Below is a small trained network, with its code and all its weights. Each question gives an input and a class and asks what happens when units are switched off, that is, made to give their printed mean instead of their output.

import numpy as np


def w(rows, s, z=0):
    codes = np.array(rows[::2]) - 128.0
    scale = np.full(codes.shape[1], s)
    scale[-1] = z or s
    return codes * scale


def f(y):
    return np.maximum(y, 0)


def log_softmax(a):
    a = a - a.max(-1, keepdims=True)
    return a - np.log(np.exp(a).sum(-1, keepdims=True))


def net(x, mask):
    res = np.array(x, float).reshape(1, 7) / 4 @ E
    y = f(res @ A[0][:, :-1].T + A[0][:, -1])
    res = res + np.where(mask, y, B[0][:, -1]) @ B[0][:, :-1]
    return log_softmax(res[-1] @ U[:, :-1].T + U[:, -1])


A, B = {}, {}
E = w([
[3,82,19,203,29,168,144,231],'x0',
[133,133,125,120,124,123,116,120],'x1',
[126,120,125,129,133,130,116,126],'x2',
[124,123,134,137,129,133,134,134],'x3',
[89,91,218,253,11,36,54,76],'x4',
[6,210,179,32,202,49,173,155],'x5',
[128,126,125,125,129,125,123,124],'x6',
],0.005)
A[0] = w([
[142,148,133,34,209,105,141,119,248],'n1',
[125,193,142,88,167,138,131,138,172],'n2',
[7,167,150,96,124,68,128,142,128],'n3',
[127,107,122,115,170,113,154,135,166],'n4',
[160,134,7,72,161,211,142,166,230],'n5',
[136,79,133,137,134,104,134,142,84],'n6',
[245,143,199,125,140,104,104,63,155],'n7',
[114,110,97,172,34,115,106,116,58],'n8',
],0.015,0.0015)
B[0] = w([
[152,253,106,125,121,164,120,125,244],'n1',
[143,201,120,136,118,135,124,132,194],'n2',
[147,40,135,122,203,127,126,121,215],'n3',
[147,151,117,127,124,136,124,118,159],'n4',
[101,34,161,129,176,92,127,123,254],'n5',
[114,144,126,111,111,118,131,134,140],'n6',
[104,19,129,123,182,114,135,140,248],'n7',
[130,156,120,132,6,137,137,129,214],'n8',
],0.014,0.012)
U = w([
[141,105,148,99,206,109,128,112,198],'0',
[99,66,144,144,131,94,140,137,186],'1',
[164,254,88,130,72,168,130,124,9],'2',
],0.0077,0.0012)

Each question gives the input, the list of numbers given to net, and the class t.
The units are the neurons (one row each of A and B). Each row of codes is followed by its name. A weight is (code - 128) times the scale printed after its matrix; where a second scale follows, it is the last column's (A, B and U).
mask holds one flag per neuron, in row order. A switched-off neuron (its flag False) gives its mean, the last column of its row in B, instead of its output. The means were averaged over made-up inputs and are rounded, as every weight is.
A unit's drop is (log p(t) with every unit on - log p(t) with that unit switched off) / (log p(t) with every unit on - log p(t) with every unit switched off).
The circuit of an input: a set's keep is (log p(t) with only the set's units on - log p(t) with every unit switched off) / (log p(t) with every unit on - log p(t) with every unit switched off). Starting from all 8 units, units are removed one at a time, each time the one whose removal leaves the highest keep (on an exact tie, the one counted first), for as long as the keep stays at least 0.8.
units of the circuit, in order: the units of the circuit, biggest drop first
most important unit: the unit with the biggest drop
top k neurons: the k neurons with the biggest drops, biggest first
drop of u: that unit's drop, to one decimal
input [0,-5,-8,6,-2,5,0], class 2: most important unit => n7
input [8,2,8,2,1,-5,-8], class 2: top 2 neurons => (n8, n7)
input [-2,-8,-5,-3,-1,2,-3], class 2: units of the circuit, in order => (n5, n7)
input [8,3,0,4,1,-6,8], class 2: top 2 neurons => (n8, n7)
input [3,7,-8,-4,2,-5,-3], class 2: top 2 neurons => (n5, n7)
input [2,6,-5,1,2,-4,-4], class 2: top 4 neurons => (n5, n7, n3, n8)
input [-3,-5,8,-2,-5,1,-6], class 2: top 4 neurons => (n1, n3, n2, n7)
input [-6,0,-6,2,-4,2,-4], class 2: drop of n2 => 0.1
input [-6,-5,3,5,-4,4,5], class 2: drop of n1 => 0.8
input [-6,7,1,4,-3,4,-6], class 2: drop of n1 => 0.8
